Here is a tiny trained network, its code and every weight. The questions are about switching its units off for an input and a class, where a switched-off unit gives its printed mean instead of its output.

import numpy as np


def w(rows, s, z=0):
    codes = np.array(rows[::2]) - 128.0
    scale = np.full(codes.shape[1], s)
    scale[-1] = z or s
    return codes * scale


def f(y):
    return y / 2 * (1 + np.tanh(0.7978845608 * (y + 0.044715 * y**3)))


def log_softmax(a):
    a = a - a.max(-1, keepdims=True)
    return a - np.log(np.exp(a).sum(-1, keepdims=True))


def net(x, mask):
    res = np.array(x, float).reshape(1, 6) / 4 @ E
    y = f(res @ A[0][:, :-1].T + A[0][:, -1])
    res = res + np.where(mask, y, B[0][:, -1]) @ B[0][:, :-1]
    return log_softmax(res[-1] @ U[:, :-1].T + U[:, -1])


A, B = {}, {}
E = w([
[106,104,170,120,102,153,112,145],'x0',
[57,62,178,167,153,89,105,133],'x1',
[34,226,196,67,120,155,74,100],'x2',
[165,124,166,129,113,142,101,147],'x3',
[152,160,118,152,171,151,138,132],'x4',
[111,89,2,75,105,141,73,39],'x5',
],0.0074)
A[0] = w([
[193,217,100,133,108,152,218,127,246],'neuron 0',
[134,59,21,54,136,150,3,79,142],'neuron 1',
[93,149,105,181,128,104,133,128,17],'neuron 2',
[196,169,24,106,62,236,135,129,249],'neuron 3',
[76,42,161,205,154,126,101,110,121],'neuron 4',
[207,112,201,107,131,156,52,159,23],'neuron 5',
[146,139,144,174,186,162,181,192,252],'neuron 6',
[176,152,118,90,95,193,40,78,249],'neuron 7',
[3,225,182,120,150,150,78,126,248],'neuron 8',
[50,177,187,100,83,124,62,84,135],'neuron 9',
[168,217,83,193,134,78,129,180,189],'neuron 10',
],0.0065,0.002)
B[0] = w([
[75,53,122,157,67,115,122,159,185],'neuron 0',
[86,132,160,162,226,80,146,179,227],'neuron 1',
[162,145,52,127,124,154,67,107,119],'neuron 2',
[76,91,158,157,81,79,76,153,200],'neuron 3',
[112,109,34,110,89,136,99,140,166],'neuron 4',
[110,89,117,158,156,104,195,170,144],'neuron 5',
[36,84,72,127,90,89,77,134,182],'neuron 6',
[71,144,86,155,118,2,111,194,186],'neuron 7',
[145,88,53,110,125,41,107,123,254],'neuron 8',
[192,115,64,146,91,103,124,157,212],'neuron 9',
[128,129,163,119,75,98,105,177,160],'neuron 10',
],0.0076)
U = w([
[58,103,105,187,39,95,77,130,247],'0',
[87,136,152,165,219,27,191,240,161],'1',
[116,121,124,122,132,51,192,154,227],'2',
[207,113,58,131,81,46,128,153,144],'3',
[132,131,94,117,115,99,149,186,250],'4',
[117,126,133,192,81,137,46,114,177],'5',
[137,138,183,56,143,214,247,3,4],'6',
[191,181,140,127,158,251,163,44,4],'7',
],0.0046,0.002)

Each question gives the input, the list of numbers given to net, and the class t.
The units are the neurons (one row each of A and B). Each row of codes is followed by its name. A weight is (code - 128) times the scale printed after its matrix; where a second scale follows, it is the last column's (A, B and U).
mask holds one flag per neuron, in row order. A switched-off neuron (its flag False) gives its mean, the last column of its row in B, instead of its output. The means were averaged over made-up inputs and are rounded, as every weight is.
A unit's drop is (log p(t) with every unit on - log p(t) with that unit switched off) / (log p(t) with every unit on - log p(t) with every unit switched off).
The circuit of an input: a set's keep is (log p(t) with only the set's units on - log p(t) with every unit switched off) / (log p(t) with every unit on - log p(t) with every unit switched off). Starting from all 11 units, units are removed one at a time, each time the one whose removal leaves the highest keep (on an exact tie, the one counted first), for as long as the keep stays at least 0.8.
units of the circuit, in order: the units of the circuit, biggest drop first
k most important neurons: the k neurons with the biggest drops, biggest first
drop when u is switched off: that unit's drop, to one decimal
input [-2,-8,6,-3,8,-3], class 0: units of the circuit, in order => [neuron 0; neuron 3; neuron 1]
input [0,8,-7,-5,4,-8], class 0: units of the circuit, in order => [neuron 6; neuron 4]
input [4,-7,-5,-5,5,-2], class 0: 2 most important neurons => [neuron 0; neuron 3]
input [-1,6,8,-3,1,-1], class 3: units of the circuit, in order => [neuron 8; neuron 9; neuron 1]
input [7,-2,-1,0,-4,7], class 1: 2 most important neurons => [neuron 1; neuron 7]
input [3,-8,1,-6,8,2], class 0: units of the circuit, in order => [neuron 3; neuron 0]
input [-6,-8,-7,-1,6,7], class 0: 2 most important neurons => [neuron 3; neuron 0]
input [-2,1,6,-2,-5,-4], class 3: 3 most important neurons => [neuron 8; neuron 9; neuron 1]
input [5,-8,-6,-2,-3,-7], class 0: drop when neuron 1 is switched off => 0.2
input [-3,-5,4,-2,-1,6], class 1: drop when neuron 4 is switched off => 0.1
input [5,-7,3,-7,-2,8], class 1: drop when neuron 7 is switched off => 0.2
